What each symbol does to the points:
t: tur->vug, ded->pom, fik->nol, tof->gal, lev->zop, pir->mef, kat->sav, rok->zif, mul->fom, let->fop, mef->sos, bon->rok, mig->viz, git->fes, siv->fel, tuv->ket, tov->rel, fad->tep, kez->gen, gik->gil, fev->vek, kul->zut, zag->guk, dud->bev, dad->neb, bom->fef, fes->nat, rog->dod, neb->rul, gen->gev, pav->ros, nup->bug, zab->mir, nol->zap, lat->lop, mav->dar, tos->rik, bet->fad, bir->bas, ton->nuf, fel->pas, zor->zab, zal->rog, pes->siv, pur->tuv, sof->vap, fuf->vil, mir->ton, sis->niz, gub->liv, vil->fif, dod->vub, bot->bir, ped->fen, gel->zor, ses->far, zez->tov, gar->veg, rep->med, gef->bon, rik->mol, zot->mul, bav->sek, nat->fuf, rul->zim, sek->kap, fus->kir, bev->gub, sus->rad, sed->kuf, tep->gup, lar->zef, med->bom, niz->bim, nov->lup, pum->kor, ror->teb, los->lev, ved->tof, pem->gef, dar->kib, ril->toz, far->fil, tul->los, fef->mig, nez->mav, zap->pir, gok->pav, vap->beb, fil->zav, paz->pem, pom->bet, ler->rep, kor->sof, mel->koz, miz->sis, ruf->zot, toz->von, zod->dad, bim->kas, bug->ved, rof->lar, vug->git, lup->rof, gab->zag, sos->lel, rem->sib, viz->miz, fer->rap, fif->tul, fur->pes, nes->ril, tef->kez, rap->rem, zuf->mel, sav->tur, kuf->tos, fom->nov, vum->kul, lel->ror, kap->vaf, vik->bot, zef->paz, kib->gok, mol->rov, bul->tef, giz->fer, guk->let, kir->sus, fop->lat, liv->tet, koz->sed, nuf->nes, ket->tel, teb->ruf, beb->nir, gup->gel, von->nez, gal->zez, lop->vik, rel->gar, pup->zal, gev->zod, zif->ral, pas->bav, ral->nup, zav->ler, nir->giz, fen->gik, sib->ped, lol->gab, kas->fik, tet->ses, ros->pup, veg->kat, rad->vum, vek->bul, vub->fus, gil->fev, fov->dud, zop->lol, vaf->fov, zut->pum, bas->ded, tel->zuf, rov->fur, zim->pur
j: tur->sav, ded->bas, fik->kas, tof->ved, lev->los, pir->zap, kat->veg, rok->bon, mul->zot, let->guk, mef->pir, bon->gef, mig->fef, git->vug, siv->pes, tuv->pur, tov->zez, fad->bet, kez->tef, gik->fen, fev->gil, kul->vum, zag->gab, dud->fov, dad->zod, bom->med, fes->git, rog->zal, neb->dad, gen->kez, pav->gok, nup->ral, zab->zor, nol->fik, lat->fop, mav->nez, tos->kuf, bet->pom, bir->bot, ton->mir, fel->siv, zor->gel, zal->pup, pes->fur, pur->zim, sof->kor, fuf->nat, mir->zab, sis->miz, gub->bev, vil->fuf, dod->rog, bot->vik, ped->sib, gel->gup, ses->tet, zez->gal, gar->rel, rep->ler, gef->pem, rik->tos, zot->ruf, bav->pas, nat->fes, rul->neb, sek->bav, fus->vub, bev->dud, sus->kir, sed->koz, tep->fad, lar->rof, med->rep, niz->sis, nov->fom, pum->zut, ror->lel, los->tul, ved->bug, pem->paz, dar->mav, ril->nes, far->ses, tul->fif, fef->bom, nez->von, zap->nol, gok->kib, vap->sof, fil->far, paz->zef, pom->ded, ler->zav, kor->pum, mel->zuf, miz->viz, ruf->teb, toz->ril, zod->gev, bim->niz, bug->nup, rof->lup, vug->tur, lup->nov, gab->lol, sos->mef, rem->rap, viz->mig, fer->giz, fif->vil, fur->rov, nes->nuf, tef->bul, rap->fer, zuf->tel, sav->kat, kuf->sed, fom->mul, vum->rad, lel->sos, kap->sek, vik->lop, zef->lar, kib->dar, mol->rik, bul->vek, giz->nir, guk->zag, kir->fus, fop->let, liv->gub, koz->mel, nuf->ton, ket->tuv, teb->ror, beb->vap, gup->tep, von->toz, gal->tof, lop->lat, rel->tov, pup->ros, gev->gen, zif->rok, pas->fel, ral->zif, zav->fil, nir->beb, fen->ped, sib->rem, lol->zop, kas->bim, tet->liv, ros->pav, veg->gar, rad->sus, vek->fev, vub->dod, gil->gik, fov->vaf, zop->lev, vaf->kap, zut->kul, bas->bir, tel->ket, rov->mol, zim->rul
v: tur->git, ded->bet, fik->zap, tof->zez, lev->lol, pir->sos, kat->tur, rok->ral, mul->nov, let->lat, mef->lel, bon->zif, mig->miz, git->nat, siv->pas, tuv->tel, tov->gar, fad->gup, kez->gev, gik->fev, fev->bul, kul->pum, zag->let, dud->gub, dad->rul, bom->mig, fes->fuf, rog->vub, neb->zim, gen->zod, pav->pup, nup->ved, zab->ton, nol->pir, lat->vik, mav->kib, tos->mol, bet->tep, bir->ded, ton->nes, fel->bav, zor->mir, zal->dod, pes->fel, pur->ket, sof->beb, fuf->fif, mir->nuf, sis->bim, gub->tet, vil->tul, dod->fus, bot->bas, ped->gik, gel->zab, ses->fil, zez->rel, gar->kat, rep->bom, gef->rok, rik->rov, zot->fom, bav->kap, nat->vil, rul->pur, sek->vaf, fus->sus, bev->liv, sus->vum, sed->tos, tep->gel, lar->paz, med->fef, niz->kas, nov->rof, pum->sof, ror->ruf, los->zop, ved->gal, pem->bon, dar->gok, ril->von, far->zav, tul->lev, fef->viz, nez->dar, zap->mef, gok->ros, vap->nir, fil->ler, paz->gef, pom->fad, ler->med, kor->vap, mel->sed, miz->niz, ruf->mul, toz->nez, zod->neb, bim->fik, bug->tof, rof->zef, vug->fes, lup->lar, gab->guk, sos->ror, rem->ped, viz->sis, fer->rem, fif->los, fur->siv, nes->toz, tef->gen, rap->sib, zuf->koz, sav->vug, kuf->rik, fom->lup, vum->zut, lel->teb, kap->fov, vik->bir, zef->pem, kib->pav, mol->fur, bul->kez, giz->rap, guk->fop, kir->rad, fop->lop, liv->ses, koz->kuf, nuf->ril, ket->zuf, teb->zot, beb->giz, gup->zor, von->mav, gal->tov, lop->bot, rel->veg, pup->rog, gev->dad, zif->nup, pas->sek, ral->bug, zav->rep, nir->fer, fen->gil, sib->fen, lol->zag, kas->nol, tet->far, ros->zal, veg->sav, rad->kul, vek->tef, vub->kir, gil->vek, fov->bev, zop->gab, vaf->dud, zut->kor, bas->pom, tel->mel, rov->pes, zim->tuv
n: tur->gal, ded->let, fik->fef, tof->gef, lev->git, pir->miz, kat->ved, rok->lup, mul->pir, let->tul, mef->sis, bon->nov, mig->far, git->tov, siv->sed, tuv->gen, tov->zif, fad->lop, kez->ped, gik->nir, fev->fer, kul->rog, zag->vil, dud->siv, dad->fev, bom->tet, fes->rel, rog->mav, neb->vek, gen->fen, pav->ril, nup->zef, zab->ded, nol->mig, lat->lev, mav->mir, tos->tuv, bet->lat, bir->zag, ton->bet, fel->kuf, zor->bas, zal->nez, pes->koz, pur->kez, sof->kir, fuf->veg, mir->pom, sis->ler, gub->pas, vil->kat, dod->dar, bot->gab, ped->vap, gel->bir, ses->kap, zez->rok, gar->nup, rep->gub, gef->fom, rik->ket, zot->zap, bav->rik, nat->gar, rul->bul, sek->mol, fus->gok, bev->fel, sus->ros, sed->zim, tep->vik, lar->teb, med->liv, niz->rep, nov->sos, pum->vub, ror->kas, los->vug, ved->pem, pem->mul, dar->ton, ril->gup, far->vaf, tul->tur, fef->ses, nez->zab, zap->viz, gok->nes, vap->sus, fil->fov, paz->zot, pom->fop, ler->bev, kor->fus, mel->neb, miz->zav, ruf->nol, toz->gel, zod->gil, bim->med, bug->paz, rof->ror, vug->zez, lup->lel, gab->fuf, sos->niz, rem->kor, viz->fil, fer->zut, fif->sav, fur->mel, nes->tep, tef->sib, rap->pum, zuf->dad, sav->tof, kuf->pur, fom->mef, vum->zal, lel->bim, kap->rov, vik->lol, zef->ruf, kib->nuf, mol->tel, bul->rem, giz->kul, guk->fif, kir->pav, fop->los, liv->bav, koz->rul, nuf->fad, ket->gev, teb->fik, beb->rad, gup->bot, von->zor, gal->bon, lop->zop, rel->ral, pup->von, gev->gik, zif->rof, pas->tos, ral->lar, zav->dud, nir->vum, fen->beb, sib->sof, lol->nat, kas->bom, tet->sek, ros->toz, veg->bug, rad->pup, vek->rap, vub->kib, gil->giz, fov->pes, zop->fes, vaf->fur, zut->dod, bas->guk, tel->zod, rov->zuf, zim->tef

The rows follow the links: the fewer symbols apart two points are, the more alike their rows tend to be.

Rows of some points; one shown again gets a slightly different row:
giz:  -6  +14  +34   -3  -12  -13   -6   -7  -25  -15   +2   +5  +17   -2  -19  -14  -24   +9  -31  +15  -37   -3  -30  +14  -23  -11  +23   +0  -17   -8  +43  +33  -12   +9  +28  -16   +5   +3   +6   -4  -23  +21   +7  -15  -36   -4   -1   +0   -7   -6  +16   +0  -23  +14   +6  +27
vum: +11  +41  +43   +8   -2   -2  -31    0  -10  -30   -4   -6  +16  -11   -3  -15  -16   -1  -20   +8  -39   +6   -1  +40  -18   -3  +40  +13   +0  -28  +33   -4   -5    0   +9   +8  +18   -9  +18  -15  -16  +10   -4   -6  -14   -3   -9   +9  -16   -8   +4   +3   -9    0   +2  +42
tof: -30  -16  -23   +9  -17   +2   +2   -1  +13  +29   +7  -12  -22   +4   +9   +7   -7  +10  +13  -14  +24   -3  +27   +1   +3  +30   -7   -2  +23   +6  -38  -33   +6  -17  -36   +1  -33  -23   -2   -1  +31  -16  -19   +5  +42   +4   -1   -8   +3   -5  -12  +15  +23  -20   -5  -12
sib:  +3   +7  +25   -7   -8  -18   +4   -3  -24  -17    0   -4   +5   +2  -25   -1  -13   +4  -25  +13  -32  -12  -42   +3  -14  -13   +8   -5  -20   -4  +46  +39  -11   +9  +29   -9  +19   +6    0   -9  -27  +20   +5  -10  -38   -1  +10   -5   -3   +4  +24   -6  -34  +16   +1  +17
pir:  -5  -38  -32  -15   +7  +10  +16   +1   +0  +26   +0   +8  +10   -1   -3  +16   +3   -2  +11   -3  +58   -6  +21  -39   -1  +11  -26  -25  +19  +22  -26  +15   -3   +7  -29  -19  -18   -8   -7   -6  +20  -11   -5  +26  +17   -5  +20  -17  +10   -5   +1   +7  -11   -1   -7  -30
niz: -12  -41  -34   +8   +6  +15   +6   -7   -6  +27  +23  +25  +20   +7   +9   +0   -2   +6   +2   -1  +40   -2   +9  -31  -12  +22  -30   -8  +24  +34  -14  +22  -13  -16  -30  -11  -13   -9   -8  -15  +19  -20  -19   +9  +12   -2  +15  -10   -2  -14   +4   +7   -6   +6  -16  -32
rep: +15  -26  -28  +19  +31  +28   -3   -8   +1  +10  +25  +48  +35   +8  +30  -16  +18   -3   +8   +1  +25  +15  +10  -27    0   +3  -31  +10  +15  +34  -10  +18  -12  -19  -12   +4  +10  +14  -10   -5   +8  -24   -6   +1   -6   +0   +0  +11   -8  -13   -3   -6   +8  +14  -14  -32
bon: -18  -21  -36  +19   +0  +10  +10   -3  +21  +26  +15   +7  -19  +13  +25   -2  +17   +6  +22  -14  +15   +5  +16   -9  +19  +16  -24  +12  +11  +18  -41  -30   +9  -22  -18  +12  -20   +1  -12  +14  +24  -22   -7   -8  +31   +8  -11   +5    0   +0  -16   +2  +38  -10   -5  -29
mef:  -2  -37  -32  -18   +7  +10  +18   +4   +2  +25   -3   +8   +9   -3   -5  +16   +3   -4  +14   -2  +58   -5  +21  -38   -1   +8  -25  -24  +17  +21  -29  +13   -2  +10  -28  -17  -19   -6   -7   -1  +20  -10   -3  +27  +17   -5  +20  -15  +13   -3   -2   +6  -10   -2   -3  -30
mel: +16   -4   +9  +15  +19  +19  -18  -13  -22  -12  +25  +43  +52   +1   +9  -25   -8   +2  -21  +15   -7  +10  -11   -7  -25   -3   -2   +7   +7  +19  +33  +43  -22   -8   +4   -6  +18   +7   +4  -20  -13   -4   -7   -4  -33   -4   +4   +8  -16  -20  +13   -4  -21  +21  -12   +1
far: +33  -17  -26   +8  +40  +30   -3   -2   +4   -4  +13  +44  +38   +1  +26  -10  +27  -14  +14   +3  +28  +16  +12  -31   +8  -10  -29   +5   +8  +27   -8  +20   -7   -6   -5   +7  +23  +21   -7   -3    0  -19   +2  +10  -11    0   +6  +12   -4   -4   -4  -12   +0  +15  -10  -30
zal: +15  +43  +29   +9   -9  -16  -14   +8   +2  -28   -8  -34  -30    0   -5   +7   +1   -4   -5   -1  -44   -7  -21  +37   +7   -3  +22  +16  -13  -32  +29  -19   +6   -7  +16  +24  +32   -4   +7  -12  -19  +11   -7  -13   -5   +6   -3   +4   -9  +12   +6   -8   -9   -8   -2  +29
kib:  -4  +30  +24    0  -21  -26   +4   +6   +3  -17  -11  -38  -44   +5  -14   +9   +0   +3   -6   -2  -50  -12  -34  +26  +12   -9  +16  +10  -27  -28  +24  -16  +11   +1  +31  +14  +16   +4   -1   +6  -19  +18   +6  -20   -9   +8   -6   +0   +1  +20   +6   -8    0   -5   +6  +24
rik:  +5  -22   -2   +7  +11   +8   -2  -12  -26   +1  +21  +34  +41   +5   -6  -11  -11   +7  -21  +14   +6   -2  -20  -23  -26   +1  -14   -6   +4  +25  +31  +56  -24   -7   +1  -18  +11   +3   -3  -22  -10   -2  -10    0  -31   -3  +17   -6   -9  -16  +21   -1  -32  +23  -14   -8
bul: +37  +19  +18   -5  +14   -5   -3   +7  -12  -28   -3   -5   +3   -1  -11  +10  +10  -11   -9   +9  -17  -10  -33   -2   +3  -17   -2   -2  -13   -9  +43  +31   -7   +4  +20   +8  +51  +10   +0  -24  -30  +11   +0   +3  -33   +1  +19   -1   -6  +11  +20  -17  -39  +15  -10   +8
lev: -26   +3   -9   -1  -21  -17  +19   +3  +22  +14   -9  -26  -48   +9   +3   +5  +10   +6  +17  -14  -18   -1    0  +10  +26   -3   +1   +8  -18  -11  -31  -44  +21   +0  +13  +11  -25   +5  -10  +35  +10   +3  +16  -15  +23   +9  -23   +4  +13  +17  -18   +0  +39  -16  +16   -2
tet: +40  -14  -22   +1  +42  +27   +0   +2   +5   -6   +6  +37  +35   -2  +20   -4  +28  -18  +15   +3  +34  +13  +11  -34   +9  -14  -28   +0   +7  +23   -7  +24   -7   +2   -3   +5  +29  +22   -6   -6   -4  -16   +6  +16  -13   -1   +9   +9   +0   -1   -1  -14   -8  +17  -10  -29
ral: -26  -21  -32  +18  -10   +6   +4   -4  +18  +29  +16   -2  -21  +11  +19   +2   +7   +9  +16  -16  +18   +1  +18   -4  +12  +26  -18   +9  +18  +15  -38  -32   +7  -26  -27  +11  -24  -10   -9   +6  +27  -21  -17   -5  +38   +8   -7   +0   +0   -4  -14   +8  +31  -16   -7  -22
nat: -28   -6   -8  -21  -19  -12  +21   +5  +17  +19  -24  -19  -27   -3   -7   +7    0   +3  +16   -9  +10   +2  +18   +2  +15   -6   +8   -9  -12   -9  -40  -37  +19  +24   +3   -9  -43   +0   -2  +40  +17   +7  +23   +3  +24   -1  -17   -3  +18  +11  -20   +8  +33  -16  +24   -1
veg: -29  -12  -11  -16  -20   -5   +7   +4  +11  +24  -13  -22  -17   -8   -9  +11  -13   +4  +11  -10  +30   -3  +34   +3   +1  +14   +8  -15  +14   -6  -41  -32  +12  +12  -26  -13  -45  -21   +3  +13  +28   -2   -1  +15  +37   -3   -3  -12  +12   -2  -16  +18  +20  -21  +12   +0
vaf: +38  -17  -18  -14  +33  +16  +10   +6   -5   -5   -2  +19  +25   -3   -2  +13  +20  -18   +8   +7  +37   -2   -4  -40   +4  -14  -29  -15   +5  +18  +10  +39   -9  +11   -2   -4  +32  +14   -6  -17   -9   -5   +2  +23  -18   -4  +27   -5   +4   +5  +12  -14  -33  +17  -11  -24
fop: -22  +19   +1  +16  -25  -16   -3   +4  +19   +5   -3  -36  -51   +8   +7   +9   +0   +7  +10  -15  -27   -6   +2  +31  +17  +16  +11  +16   -3  -21  -17  -52  +18  -18   -5  +22  -10  -13    0   +7   +9   -3  -10  -17  +33   +9  -14   +3   -2  +11  -12   +3  +29  -24   +2  +12
kuf:  +9  -15   +2  +10  +14  +13   -8  -14  -26   -3  +24  +39  +46   +4   +1  -18  -11   +6  -23  +15   +0   +4  -17  -15  -26    0   -9    0   +5  +25  +31  +53  -24   -9   +3  -14  +13   +6   +0  -20  -11   -4   -8   -5  -32   -5  +11   +1  -12  -19  +19   -2  -26  +24  -12   -5
ket: +29   +9  +13  +15  +28  +21  -23   -9  -16  -21  +18  +40  +52   -3  +14  -24    0   -4  -16  +13   -8  +14   -5    0  -18   -7   +2  +12   +6  +11  +32  +36  -19   -8   +5   +2  +32  +11   +7  -20  -15   -5   -3   -3  -32   -3   +2  +12  -19  -16  +10   -6  -18  +20  -11   +4
sof:  -3  +26  +42   +2   -8   -6  -20   -8  -22  -21   +0   +6  +26   -9  -11  -22  -27   +9  -30  +15  -38   +6  -13  +29  -27   -9  +36   +6   -8  -15  +37  +19  -11   +7  +20  -11   +5   -4  +15   -6  -17  +17   +5  -12  -30   -5  -10   +5  -10  -12   +9   +4  -13   +9   +7  +36
bim: -11  -42  -33   +5   +5  +14   +7   -7   -6  +28  +21  +23  +17   +7   +6   +4   -3   +6   +1   -2  +43   -5  +11  -33  -10  +23  -30  -14  +24  +33  -17  +22  -11  -12  -30  -14  -14   -8   -8  -14  +18  -19  -19  +12  +12   -2  +18  -12   +1  -13   +4   +8   -7   +5  -15  -32
zop: -26   +6   -8   +2  -23  -17  +15   +3  +22  +12   -9  -27  -52   +9   +4   +7  +10   +5  +17  -14  -21   -2   -2  +14  +26   +0   +2  +10  -17  -12  -29  -46  +20   -2  +12  +14  -22   +4   -9  +32   +8   +2  +11  -18  +23   +9  -21   +4   +8  +17  -16   -1  +39  -16  +13   -1
gev: +47  +23  +16   +2  +29   +8  -16   +6   -8  -36   -2   +8  +20   -4   +2   +1  +14  -18   -5   +8  -10   +2  -16   +1   +1  -17   +1   +6   -5   -8  +39  +25   -8   +0  +14  +15  +55  +12   +5  -27  -27   +3   -2   +6  -30   -1  +14   +9  -10   +4  +15  -17  -33  +14  -12   +8
gil: +23  +14  +19   -6   +3  -12   +3   +4  -16  -23   -4   -8   -2   +1  -19   +9   +1   -5  -16  +10  -23  -14  -42   -4   -4  -15   -2   -4  -19   -6  +47  +37  -10   +7  +27   +1  +39  +10   -2  -18  -31  +16   +2   -3  -35   +1  +17   -7   -2  +11  +25  -13  -40  +15   -5  +10
rap:  -3   +9  +30   -6  -11  -16   -1   -7  -27  -15   +2   +1  +11   +0  -23   -8  -19   +8  -31  +15  -35   -7  -38   +6  -19  -12  +14   -3  -22   -6  +44  +36  -12  +10  +30  -15  +10   +4   +3   -5  -25  +21   +6  -14  -39   -2   +3   -4   -5   -1  +20   -3  -29  +16   +5  +22
ded: -20  +28  +22   +3  -27  -11  -18   +3   +8   -3  -12  -35  -26   -7   -4   +1  -20   +6   -3   -7  -19    0  +19  +43   -4  +16  +36   +6   +8  -31  -10  -45  +12   -4  -14   +6  -21  -26  +14   +0  +12   +5  -10   -3  +28    0  -14    0   -4   -2  -11  +14  +17  -24   +8  +31
lel:  +1  -32  -33  -22  +10   +9  +19   +6   +7  +24   -8   +7   +7   -3   -3  +17  +10   -8  +19   -3  +59   -2  +25  -39   +6   +1  -26  -25  +13  +20  -34   +8   +2  +16  -23  -15  -18    0   -7   +6  +19  -10   +4  +30  +18   -3  +15  -12  +15   +2   -7   +4   -4   -2   -1  -30

Each walk starts at a row. The symbols on each line, taken left to right, move it on to the next point.
Answer with the point's row; about right is enough.
start +41  -13  -21   -7  +42  +23   +2   +4   +3   -7   +1  +30  +32   -2  +14   +3  +28  -19  +15   +3  +36   +8   +8  -38   +9  -16  -29   -4   +5  +21    0  +27   -7   +7   -3   +2  +32  +21   -6   -8   -5  -12   +6  +20  -15   -4  +16   +5   +1   +2   +2  -15  -15  +15  -11  -27
n t t j t t: +35  -19  -16  -15  +29  +11  +10   +6   -8   -4   -1  +18  +24   -3   -4  +13  +18  -16   +5   +6  +37   -5   -7  -41   +1  -10  -29  -18   +4  +18  +12  +42  -10  +11   -3   -8  +30  +12   -7  -19   -9   -3   +0  +23  -20   -3  +29   -8   +4   +4  +14  -11  -37  +17  -13  -24
n j t t v j v: +19  -24  -11  -12  +16   +6  +11   -1  -18   +0   +8  +18  +25   +0  -13  +11   +3   -7   -9  +10  +27  -11  -17  -38  -11   -3  -25  -20   +3  +22  +22  +54  -17   +6   -1  -16  +18   +5   -7  -23  -10    0   -6  +15  -23   -5  +32  -11   +1   -3  +22   -6  -42  +20  -13  -20
start  -8  -40  -33  +17  +11  +19   +1  -10   -5  +25  +29  +33  +24  +11  +15   -8   +2   +7   +1   -1  +34   +3   +8  -30   -9  +20  -32   -2  +22  +37  -13  +22  -13  -21  -27   -7   -9   -3   -7  -13  +17  -22  -19   +3   +7   +0  +12   -2   -6  -16   +4   +5   -1   +9  -16  -31
n v n n n j j v n: +33  +11  +14  +15  +29  +21  -24   -7  -14  -24  +16  +37  +49   -4  +15  -22   +2   -7  -13  +12   -9  +15   -3   +2  -16  -10   +3  +13   +6   +8  +31  +33  -17   -6   +7   +5  +35  +11   +8  -21  -17   -4   -4   -2  -32   -4   +3  +14  -18  -13   +8   -8  -19  +20  -11   +6
v j t t v: +12   -9   +7  +12  +16  +15  -16  -14  -22   -9  +25  +43  +51   +1   +6  -23  -10   +5  -22  +15   -3   +8  -12   -9  -25   -1   -4   +6   +7  +21  +32  +46  -22   -9   +4   -9  +17   +7   +3  -20  -12   -4   -7   -6  -33   -4   +6   +7  -14  -21  +17   -2  -20  +24  -11   -1
start +33  +16  +17   -6  +12   -8   -1   +6  -13  -26   -5   -8   +1   -1  -15  +10   +8  -12  -12   +9  -19  -11  -35   -3   +0  -16   -2   -3  -16   -9  +46  +32   -6   +5  +23   +6  +47  +11   -1  -22  -30  +12   -1   +0  -33   +1  +20   -3   -4  +13  +22  -16  -40  +15  -10   +8
n t n n n v:  +8  +39  +27   +5  -15  -22   -7   +7   +3  -24  -11  -38  -39   +2   -8   +9   +2   -1   -6   -3  -47  -11  -26  +33  +12   -5  +19  +13  -18  -30  +29  -18   +9   -5  +21  +22  +28   -1   +2   -7  -21  +13   -2  -16   -6   +7   -3   +3   -5  +16   +6   -9   -6   -6   +1  +26
j t j t n t n n: -21  +29  +21   +6  -28  -11  -16   +4   +9   -3  -11  -36  -30   -6   -1   +3  -18   +7   -2   -8  -19   -3  +18  +42   -1  +17  +33   +7   +9  -30   -9  -46  +11   -6  -14  +10  -17  -26  +12   -1  +11   +2  -12   -5  +30   +2  -12   -1   -4   +0  -11  +14  +19  -25   +5  +30
start -27  -21  -30  +18  -12   +6   +3   -3  +17  +27  +15   -4  -22  +11  +18   +5   +2  +10  +15  -16  +18   -1  +21   -2  +10  +28  -16   +5  +19  +12  -38  -32   +7  -25  -31   +9  -27  -15   -7   +3  +28  -20  -20   -3  +40   +6   -5   -3    0   -5  -14  +11  +30  -17   -7  -21
n t n n j j: -10  -41  -33   -4   +4  +11  +11   -2   -5  +28  +13  +16  +15   +4    0   +8   -3   +4   +5   -2  +50   -6  +13  -34   -8  +20  -30  -19  +23  +29  -20  +20  -10   -6  -31  -17  -16  -10   -8  -13  +18  -15  -16  +19  +15   -2  +20  -15   +4  -11   +3  +10  -11   +2  -12  -30
v n v j t n n v v: +37  -16  -25   +4  +43  +30   -1   +1   +6   -4  +10  +40  +36    0  +24   -6  +29  -17  +15   +3  +30  +15  +11  -33   +7  -14  -29   +3   +8  +25   -6  +21   -7   -3   -5   +7  +26  +22   -6   -4   -3  -17   +5  +14  -12   -1   +5  +10   -3   -3   -3  -13   -3  +16  -11  -29
start +10  -28  -30  +19  +28  +28   -3  -10   +1  +12  +27  +47  +36   +8  +28  -15  +16   -2   +6   +1  +24  +15  +10  -27   -2   +6  -30   +9  +16  +36  -10  +20  -11  -21  -13   +3   +8  +13   -9   -7   +9  -23   -8   +1   -3   +0   +1   +9   -9  -14   -2   -3   +7  +14  -15  -32
v n t j n j v t t: +42  -15  -18  -12  +37  +19   +5   +6   -2   -7    0  +24  +27   -3   +5   +9  +24  -21  +12   +4  +38   +2   +3  -39   +7  -15  -30  -11   +4  +20   +3  +32   -8   +9   -3   -1  +33  +18   -6  -12   -8   -9   +5  +24  -17   -3  +22    0   +4   +3   +6  -13  -25  +16  -11  -27
v n t v n n t j: +19    0  +11  +16  +23  +20  -20  -13  -20  -14  +22  +42  +54   -1  +11  -25   -5    0  -18  +16   -8  +11   -7   -5  -23   -5   +1  +10   +7  +16  +32  +41  -21  -10   +4   -3  +23   +9   +6  -19  -13   -6   -6   -4  -32   -4   +2  +11  -17  -19  +13   -3  -19  +22  -11   +2
start -27   -8   -8  -23  -19   -8  +16   +5  +13  +21  -23  -19  -20   -8   -9   +9   -8   +2  +14   -7  +21   +2  +28   +3   +7   +2  +11  -16    0  -10  -43  -33  +16  +22  -10  -12  -48   -9   +1  +32  +23   +5  +16  +12  +30   -4  -11   -8  +18   +5  -21  +14  +27  -18  +21   +1
j v j t v n: -30  -12  -12  -11  -21   -3   +6   +4  +10  +24  -11  -20  -18   -6   -6  +11  -12   +4  +11  -11  +30   -3  +35   +3   -1  +19   +7  -14  +19   -4  -40  -32  +12   +6  -30  -11  -44  -23   +4   +9  +30   -3   -4  +15  +40   -2   -1  -12  +11   -4  -16  +18  +18  -23   +9   -1
t v j n v t t: -31  -14  -15   -3  -20   -1   +3   +2  +10  +26   -3  -20  -18   -2    0  +11  -12   +8  +10  -12  +30   -4  +34   +4    0  +26   +2  -11  +21   -1  -38  -32   +9   -4  -35   -7  -40  -25   +3   +2  +31  -10  -13  +12  +43   -1   +1  -10   +7   -5  -13  +18  +19  -22   +2   -5
start +16  -25  -11   -8  +15   +4   +8   -3  -21   +3   +9  +20  +25   +2  -13   +6   +1   -4  -12  +10  +25  -10  -19  -36  -14   -2  -24  -19   +4  +25  +25  +55  -18   +4   -1  -16  +17   +4   -6  -25  -11    0   -7  +12  -26   -4  +30  -12    0   -4  +22   -5  -42  +19  -13  -17
j j n t n: +44  +19  +17  +10  +33  +19  -24   -1   -8  -32   +6  +25  +41   -6  +12  -13  +10  -14   -8  +11  -10  +11   -5   +3   -7  -13   +4  +12   +2    0  +34  +26  -14   -5   +7  +12  +47  +13   +8  -25  -21   -3   -3   +3  -31   -3   +6  +13  -16   -6   +9  -13  -21  +16  -13   +8
t n j j v t j v n: +13  +10  +22   -8   -3  -17   +4   +2  -20  -19   -1   -6   +0   +1  -23   +5   -5   +1  -21  +12  -29  -13  -43   -2   -9  -15   +2   -5  -21   -5  +48  +39  -10   +9  +29   -5  +28   +8   -2  -13  -29  +17   +5   -7  -37   +1  +14   -6   -2   +8  +25  -10  -37  +17   -3  +12
start +28  -19  -26  +12  +39  +30   -3   -3   +5   -1  +16  +46  +38   +3  +27  -12  +26  -12  +14   +1  +27  +16  +12  -30   +6   -7  -29   +8  +11  +28   -9  +19   -8  -10   -6   +7  +21  +21   -7   -3   +0  -21   +1   +8  -10   -1   +3  +12   -5   -7   -5  -10   +3  +16  -11  -30
n v n n n j j v n: +45  +22  +18   -1  +22   +2  -10   +7   -8  -33   -4    0  +10   -4   -5   +7  +14  -16   -7   +9  -13   -5  -24   -1   +3  -16   -1   +3   -9   -8  +41  +27   -8   +3  +17  +12  +55  +12   +3  -27  -29   +7   -2   +5  -30   +0  +19   +3   -8   +9  +18  -17  -37  +13  -12   +8
v v v j j v j: +47  +22  +17   +8  +33  +18  -23   +1   -8  -34   +4  +21  +34   -6  +10  -10  +12  -15   -8  +10   -8   +9   -6   +3   -5  -14   +4  +10   +1   -3  +35  +26  -13   -4  +10  +13  +51  +13   +8  -24  -22   -2   -2   +5  -32   -2   +8  +13  -14   -4   +9  -13  -25  +15  -12   +8
start  +9  -25   -7   -3  +11   +5   +7   -6  -23   +3  +17  +24  +31   +4  -11    0   -6   +1  -16  +12  +17   -8  -22  -30  -20   +1  -22  -15   +5  +24  +27  +58  -20   -1    0  -19  +14   +4   -5  -23  -12   +0   -9   +6  -28   -5  +26  -11   -3  -10  +23   -4  -39  +22  -14  -15
j t t n n n t: +42  +21  +18   -3  +19   -1   -6   +7  -10  -30   -4   -4   +5   -1   -9   +8  +13  -15   -8   +8  -15   -8  -29   -2   +2  -17   -3   +1  -11   -8  +42  +29   -7   +3  +19  +11  +53  +11   +1  -25  -29   +9   -2   +3  -31   +1  +20   +1   -7  +11  +19  -17  -38  +14  -12   +7
n j t n n v t t t:  +5  +35  +43   +6   -4   -1  -27   -4  -15  -28   -1   +1  +22  -11   -5  -18  -22   +4  -24  +12  -37   +7   -4  +38  -22   -4  +41  +10   -3  -22  +35   +6   -8   +3  +11   -1  +10   -6  +18  -10  -16  +12    0   -8  -21   -7  -11   +8  -14  -11   +7   +5  -10   +2   +5  +39
